Below are the code and all the weights of a small trained network. Each question names an input and a class and asks about switching units off, where a switched-off unit gives its printed mean instead of its output.

import numpy as np


def w(rows, s, z=0):
    codes = np.array(rows[::2]) - 128.0
    scale = np.full(codes.shape[1], s)
    scale[-1] = z or s
    return codes * scale


def f(y):
    return np.maximum(y, 0)


def log_softmax(a):
    a = a - a.max(-1, keepdims=True)
    return a - np.log(np.exp(a).sum(-1, keepdims=True))


def net(x, mask):
    res = np.array(x, float).reshape(1, 4) / 4 @ E
    y = f(res @ A[0][:, :-1].T + A[0][:, -1])
    res = res + np.where(mask, y, B[0][:, -1]) @ B[0][:, :-1]
    return log_softmax(res[-1] @ U[:, :-1].T + U[:, -1])


A, B = {}, {}
E = w([
[67,253,195,153,178,44,150,30,78,252,225],'x0',
[113,154,71,66,78,180,183,70,42,100,200],'x1',
[21,194,157,52,137,125,64,184,71,134,182],'x2',
[69,83,45,170,237,52,252,160,189,170,148],'x3',
],0.0064)
A[0] = w([
[201,43,87,137,111,169,133,157,164,64,61,254],'n0',
[133,105,95,187,231,42,209,107,166,160,122,229],'n1',
[38,150,127,130,248,44,163,151,144,165,159,156],'n2',
[103,238,164,66,48,161,98,37,21,159,224,244],'n3',
[3,163,146,108,220,27,151,150,118,188,185,171],'n4',
[190,59,89,147,108,167,133,153,154,72,71,234],'n5',
[193,48,89,148,108,166,142,145,155,67,78,244],'n6',
[131,120,126,73,42,225,99,163,104,68,131,240],'n7',
[158,88,155,82,70,216,43,219,145,30,44,175],'n8',
[199,130,187,231,176,64,105,115,194,170,44,247],'n9',
[183,71,79,194,162,110,193,114,180,117,96,62],'n10',
],0.0062,0.0028)
B[0] = w([
[182,79,106,114,95,192,157,134,171,111,82,227],'n0',
[136,64,103,202,146,101,198,121,198,206,147,230],'n1',
[69,83,67,199,192,87,111,219,182,169,162,215],'n2',
[76,216,187,89,127,150,134,57,27,95,206,247],'n3',
[47,116,90,194,226,97,85,184,138,168,221,231],'n4',
[194,73,102,105,77,191,170,133,161,109,68,212],'n5',
[185,72,106,110,90,197,179,111,151,112,82,215],'n6',
[136,147,83,45,67,178,127,142,104,58,108,204],'n7',
[132,132,99,74,93,155,44,254,180,77,27,230],'n8',
[200,112,185,177,122,64,107,88,194,194,99,214],'n9',
[139,52,133,156,116,169,217,79,158,162,123,191],'n10',
],0.0075,0.011)
U = w([
[165,97,44,59,56,189,123,205,144,41,62,57],'0',
[73,85,6,189,200,57,144,230,174,169,168,186],'1',
[168,125,194,121,93,103,30,214,189,126,49,163],'2',
[190,54,111,173,100,139,226,74,174,166,88,11],'3',
[221,168,234,180,119,6,70,43,143,188,118,254],'4',
[54,182,162,153,187,86,67,137,80,154,185,97],'5',
[73,196,186,86,89,136,56,181,88,96,94,36],'6',
[105,197,159,69,78,167,196,2,29,89,190,215],'7',
],0.0064,0.0018)

Each question gives the input, the list of numbers given to net, and the class t.
The units are the neurons (one row each of A and B). Each row of codes is followed by its name. A weight is (code - 128) times the scale printed after its matrix; where a second scale follows, it is the last column's (A, B and U).
mask holds one flag per neuron, in row order. A switched-off neuron (its flag False) gives its mean, the last column of its row in B, instead of its output. The means were averaged over made-up inputs and are rounded, as every weight is.
A unit's drop is (log p(t) with every unit on - log p(t) with that unit switched off) / (log p(t) with every unit on - log p(t) with every unit switched off).
The circuit of an input: a set's keep is (log p(t) with only the set's units on - log p(t) with every unit switched off) / (log p(t) with every unit on - log p(t) with every unit switched off). Starting from all 11 units, units are removed one at a time, each time the one whose removal leaves the highest keep (on an exact tie, the one counted first), for as long as the keep stays at least 0.8.
units of the circuit, in order: the units of the circuit, biggest drop first
most important unit: the unit with the biggest drop
k most important neurons: the k neurons with the biggest drops, biggest first
drop when u is switched off: that unit's drop, to one decimal
input [-1,-8,-1,3], class 3: most important unit : n9
input [1,-6,-6,6], class 3: 2 most important neurons : n10, n9
input [3,-2,-4,-8], class 7: units of the circuit, in order : n3, n2
input [-4,-1,1,6], class 3: units of the circuit, in order : n4, n10, n8
input [-4,7,8,-2], class 6: 2 most important neurons : n8, n3
input [-3,5,6,-7], class 6: 2 most important neurons : n3, n8
input [0,-1,5,-7], class 6: 2 most important neurons : n8, n3
input [-3,-6,6,-8], class 0: 2 most important neurons : n7, n8
input [4,-2,4,-7], class 7: drop when n3 is switched off : 0.3
input [0,7,-4,-4], class 7: drop when n3 is switched off : 0.3
input [3,2,7,-7], class 7: drop when n3 is switched off : 0.4
